Here is a tiny trained network, its code and every weight. The questions are about switching its units off for an input and a target symbol, where a switched-off unit gives its printed mean instead of its output.

import numpy as np


def w(rows, s, z=0):
    codes = np.array(rows[::2]) - 128.0
    scale = np.full(codes.shape[1], s)
    scale[-1] = z or s
    return codes * scale


def f(y):
    return y / 2 * (1 + np.tanh(0.7978845608 * (y + 0.044715 * y**3)))


def softmax(a):
    e = np.exp(a - a.max(-1, keepdims=True))
    return e / e.sum(-1, keepdims=True)


def log_softmax(a):
    a = a - a.max(-1, keepdims=True)
    return a - np.log(np.exp(a).sum(-1, keepdims=True))


def net(x, mask):
    ids = ['Φαγζπψω'.index(c) for c in x.split()]
    T = len(ids)
    res = E[ids] + P[:T]
    r = res
    for j in range(3):
        rows = slice(2 * j, 2 * j + 2)
        q, k, v = (r @ M[0][rows].T for M in (Q, K, V))
        z = softmax(np.where(np.tri(T) > 0, q @ k.T / 2**0.5, -1e9)) @ v
        o = O[0][rows]
        res = res + np.where(mask[j], z, o[:, -1]) @ o[:, :-1]
    y = f(res @ A[0][:, :-1].T + A[0][:, -1])
    res = res + np.where(mask[3:11], y, B[0][:, -1]) @ B[0][:, :-1]
    return log_softmax(res[-1] @ U[:, :-1].T + U[:, -1])


Q, K, V, O, A, B = {}, {}, {}, {}, {}, {}
E = w([
[150,152,38],'Φ',
[152,79,111],'α',
[59,117,178],'γ',
[54,147,89],'ζ',
[77,128,159],'π',
[107,214,146],'ψ',
[123,172,254],'ω',
],0.021)
P = w([
[61,3,178],'0',
[82,60,160],'1',
[108,84,144],'2',
[132,102,115],'3',
[150,107,93],'4',
[166,119,59],'5',
[172,128,45],'6',
[172,130,49],'7',
[146,100,61],'8',
],0.0045)
Q[0] = w([
[209,134,73],'H1',
[185,145,183],'H1',
[81,184,150],'H2',
[130,116,53],'H2',
[99,200,192],'H3',
[7,164,104],'H3',
],0.016)
K[0] = w([
[111,81,124],'H1',
[115,96,90],'H1',
[216,154,44],'H2',
[81,75,99],'H2',
[139,136,144],'H3',
[172,171,9],'H3',
],0.015)
V[0] = w([
[78,89,140],'H1',
[90,160,216],'H1',
[125,163,195],'H2',
[144,78,79],'H2',
[189,61,163],'H3',
[12,187,104],'H3',
],0.011)
O[0] = w([
[95,22,143,169],'H1',
[122,113,209,252],'H1',
[121,173,152,137],'H2',
[11,57,172,101],'H2',
[253,98,57,47],'H3',
[32,97,134,255],'H3',
],0.0073,0.0076)
A[0] = w([
[144,163,2,190],'N1',
[84,50,186,109],'N2',
[165,59,173,161],'N3',
[106,40,183,154],'N4',
[178,78,202,164],'N5',
[64,69,132,2],'N6',
[153,89,236,76],'N7',
[149,115,109,36],'N8',
],0.01,0.0071)
B[0] = w([
[75,107,154,145],'N1',
[180,176,98,255],'N2',
[159,112,54,152],'N3',
[165,132,107,240],'N4',
[187,127,77,171],'N5',
[70,184,19,202],'N6',
[138,167,134,185],'N7',
[113,251,96,118],'N8',
],0.011)
U = w([
[87,17,152,236],'Φ',
[160,9,89,198],'α',
[151,100,83,3],'γ',
[74,127,108,68],'ζ',
[140,85,103,106],'π',
[61,117,230,110],'ψ',
[157,132,171,206],'ω',
],0.011,0.0063)

Each question gives the input, a string of symbols that net reads in full, and the target symbol t.
The units are the heads (2 rows each of Q, K, V and O) and the neurons (one row each of A and B). Each row of codes is followed by its name. A weight is (code - 128) times the scale printed after its matrix; where a second scale follows, it is the last column's (O, A, B and U).
mask holds one flag per unit, heads first, then neurons. A switched-off unit (its flag False) gives its mean, the last column of its rows in O or B, instead of its output. The means were averaged over made-up inputs and are rounded, as every weight is.
A unit's drop is (log p(t) with every unit on - log p(t) with that unit switched off) / (log p(t) with every unit on - log p(t) with every unit switched off).
The circuit of an input: a set's keep is (log p(t) with only the set's units on - log p(t) with every unit switched off) / (log p(t) with every unit on - log p(t) with every unit switched off). Starting from all 11 units, units are removed one at a time, each time the one whose removal leaves the highest keep (on an exact tie, the one counted first), for as long as the keep stays at least 0.8.
circuit, biggest first: the units of the circuit, biggest drop first
most important unit: the unit with the biggest drop
k most important neurons: the k neurons with the biggest drops, biggest first
which heads matter: for each layer, one digit per head in row order, 1 if its drop is at least 0.15 and else 0, layers parted by /
drop when u is switched off: that unit's drop, to one decimal
input ψ ω π, target ω: circuit, biggest first : [H2; N6]
input α α π, target α: which heads matter : 001
input ψ ω γ, target ω: circuit, biggest first : [H1; N2; N7]
input ω ω ψ π ψ γ γ π π, target ψ: most important unit : H2
input ω π γ Φ Φ ζ α ω ψ, target ψ: which heads matter : 000
input γ π α ζ ω ψ γ π, target ψ: 3 most important neurons : [N5; N3; N6]
input ζ ζ ζ γ, target ζ: circuit, biggest first : [H3; N6]
input π ω π, target ω: 2 most important neurons : [N6; N7]
input ζ α α γ, target α: drop when N2 is switched off : -0.1
input α γ α α γ α π π, target α: drop when H3 is switched off : 0.9
input γ ω γ, target ω: drop when N6 is switched off : 0.1
